Below are the code and all the weights of a small trained network. Each question names an input and a class and asks about switching units off, where a switched-off unit gives its printed mean instead of its output.

import numpy as np


def w(rows, s, z=0):
    codes = np.array(rows[::2]) - 128.0
    scale = np.full(codes.shape[1], s)
    scale[-1] = z or s
    return codes * scale


def norm(h):
    return h / np.sqrt((h * h).mean(-1, keepdims=True) + 1e-5)


def f(y):
    return y / 2 * (1 + np.tanh(0.7978845608 * (y + 0.044715 * y**3)))


def log_softmax(a):
    a = a - a.max(-1, keepdims=True)
    return a - np.log(np.exp(a).sum(-1, keepdims=True))


def net(x, mask):
    res = np.array(x, float).reshape(1, 3) / 4 @ E
    u = 0
    for l in range(2):
        y = f(norm(res) @ A[l][:, :-1].T + A[l][:, -1])
        res = res + np.where(mask[u : u + 10], y, B[l][:, -1]) @ B[l][:, :-1]
        u += 10
    return log_softmax(norm(res)[-1] @ U[:, :-1].T + U[:, -1])


A, B = {}, {}
E = w([
[127,151,83,49,14,86,103,106,130,150],'x0',
[253,125,145,85,193,16,124,155,111,129],'x1',
[100,126,115,169,133,57,122,4,131,143],'x2',
],0.0026)
A[0] = w([
[144,129,133,166,173,49,128,34,125,124,110],'0.n1',
[163,133,159,112,187,150,122,194,100,101,12],'0.n2',
[209,134,128,92,159,58,121,165,115,128,3],'0.n3',
[182,142,151,85,177,114,129,220,116,128,148],'0.n4',
[189,105,118,98,144,141,132,204,132,124,28],'0.n5',
[133,132,134,141,162,95,112,146,131,123,36],'0.n6',
[174,124,157,163,247,88,144,124,142,119,27],'0.n7',
[105,122,142,80,82,85,128,132,87,119,41],'0.n8',
[118,124,160,70,68,57,139,102,107,102,121],'0.n9',
[223,129,133,35,85,2,128,140,116,130,113],'0.n10',
],0.008,0.0024)
B[0] = w([
[88,109,140,167,169,145,153,159,103,124,194],'0.n1',
[101,83,57,141,112,103,149,156,160,178,180],'0.n2',
[164,246,203,48,122,173,53,152,128,101,207],'0.n3',
[177,83,164,165,132,166,147,86,188,91,218],'0.n4',
[121,126,127,103,101,189,139,110,167,128,179],'0.n5',
[135,109,30,132,79,124,94,152,88,100,136],'0.n6',
[159,124,100,150,150,68,96,93,38,144,203],'0.n7',
[184,156,132,159,162,89,147,88,152,133,145],'0.n8',
[101,151,96,110,112,127,107,162,174,188,173],'0.n9',
[42,79,154,73,91,82,173,95,125,56,255],'0.n10',
],0.012,0.01)
A[1] = w([
[122,139,162,108,164,45,115,128,87,78,127],'1.n1',
[156,179,141,70,134,154,120,215,210,143,126],'1.n2',
[162,86,69,73,81,38,176,100,128,91,38],'1.n3',
[215,135,90,166,105,177,160,133,223,194,56],'1.n4',
[33,202,170,145,157,72,155,133,112,159,19],'1.n5',
[136,243,115,49,55,66,63,82,108,145,148],'1.n6',
[170,195,192,126,121,255,91,107,86,73,80],'1.n7',
[167,110,99,177,134,146,129,93,165,159,90],'1.n8',
[188,142,42,207,161,100,96,172,56,194,1],'1.n9',
[30,61,147,90,112,115,173,163,148,105,110],'1.n10',
],0.0097,0.00099)
B[1] = w([
[210,94,95,167,152,159,118,138,145,175,195],'1.n1',
[163,94,122,74,116,123,151,107,139,106,165],'1.n2',
[76,175,156,109,146,103,104,170,75,134,191],'1.n3',
[154,89,27,153,112,163,196,192,127,147,196],'1.n4',
[103,174,82,85,82,69,101,163,139,164,209],'1.n5',
[158,84,106,230,160,189,138,151,150,140,204],'1.n6',
[86,148,117,106,137,59,128,148,113,159,195],'1.n7',
[125,110,115,175,156,136,121,190,144,141,156],'1.n8',
[87,200,213,127,103,216,175,2,140,160,169],'1.n9',
[134,172,110,182,123,131,84,123,150,172,255],'1.n10',
],0.012,0.0093)
U = w([
[56,203,111,146,104,65,80,153,148,195,185],'0',
[170,87,109,32,108,104,180,145,127,95,66],'1',
[126,120,162,99,148,128,208,120,75,62,3],'2',
[135,162,196,170,159,189,180,1,54,170,130],'3',
[200,91,161,143,196,77,64,136,36,92,111],'4',
[175,69,61,182,113,197,204,176,177,142,169],'5',
[112,127,235,41,78,131,121,99,218,22,142],'6',
],0.01,0.0052)

Each question gives the input, the list of numbers given to net, and the class t.
The units are the neurons (one row each of A and B). Each row of codes is followed by its name. A weight is (code - 128) times the scale printed after its matrix; where a second scale follows, it is the last column's (A, B and U).
mask holds one flag per neuron, layer by layer. A switched-off neuron (its flag False) gives its mean, the last column of its row in B, instead of its output. The means were averaged over made-up inputs and are rounded, as every weight is.
A unit's drop is (log p(t) with every unit on - log p(t) with that unit switched off) / (log p(t) with every unit on - log p(t) with every unit switched off).
The circuit of an input: a set's keep is (log p(t) with only the set's units on - log p(t) with every unit switched off) / (log p(t) with every unit on - log p(t) with every unit switched off). Starting from the 12 units with the biggest drops (on a tie, the unit counted first), units are removed one at a time, each time the one whose removal leaves the highest keep (on an exact tie, the one counted first), for as long as the keep stays at least 0.8.
circuit, biggest first: the units of the circuit, biggest drop first
most important unit: the unit with the biggest drop
top k neurons: the k neurons with the biggest drops, biggest first
top k neurons in layer l: the k neurons of layer l with the biggest drops, biggest first
input [6,-3,-7], class 5: circuit, biggest first : [0.n10; 1.n4]
input [2,6,1], class 6: circuit, biggest first : [0.n10]
input [0,2,1], class 4: circuit, biggest first : [0.n7; 1.n9]
input [-1,-1,7], class 3: circuit, biggest first : [0.n10; 1.n9; 0.n5]
input [-7,0,-2], class 3: circuit, biggest first : [0.n7; 1.n9; 0.n10]
input [-8,1,-2], class 3: circuit, biggest first : [0.n7; 1.n9; 0.n10]
input [-6,-1,2], class 3: top 2 neurons : [1.n9; 0.n10]
input [-4,1,5], class 3: top 2 neurons : [1.n9; 0.n10]
input [6,-6,6], class 5: top 3 neurons : [0.n10; 0.n7; 0.n1]
input [-8,5,0], class 3: top 2 neurons : [0.n7; 1.n9]
input [-5,8,7], class 4: top 2 neurons : [0.n7; 0.n10]
input [-6,8,-8], class 1: top 3 neurons : [0.n3; 0.n4; 0.n2]
input [-5,-3,2], class 3: top 4 neurons : [0.n10; 0.n3; 1.n9; 0.n4]
input [-2,-1,1], class 3: top 2 neurons in layer 0 : [0.n10; 0.n3]
input [0,7,0], class 6: top 2 neurons : [0.n10; 0.n4]
input [-2,0,7], class 3: top 2 neurons : [0.n10; 1.n9]
input [-4,-3,6], class 3: circuit, biggest first : [0.n10; 0.n5; 1.n9]
input [8,-4,-6], class 5: top 3 neurons : [0.n10; 0.n1; 0.n7]
input [-4,-8,-6], class 0: most important unit : 0.n4
input [-5,5,-2], class 4: top 2 neurons : [0.n7; 0.n4]
input [2,-1,-3], class 5: top 2 neurons : [0.n10; 0.n3]
input [5,-8,2], class 5: top 3 neurons : [0.n10; 0.n1; 0.n7]
input [-8,5,1], class 3: most important unit : 0.n7
input [2,-3,-1], class 5: top 4 neurons : [0.n1; 0.n10; 0.n7; 1.n6]
input [3,-1,-5], class 5: top 2 neurons in layer 0 : [0.n10; 0.n3]
input [-1,7,-2], class 6: top 2 neurons in layer 0 : [0.n4; 0.n5]
input [6,-3,-8], class 5: most important unit : 0.n10
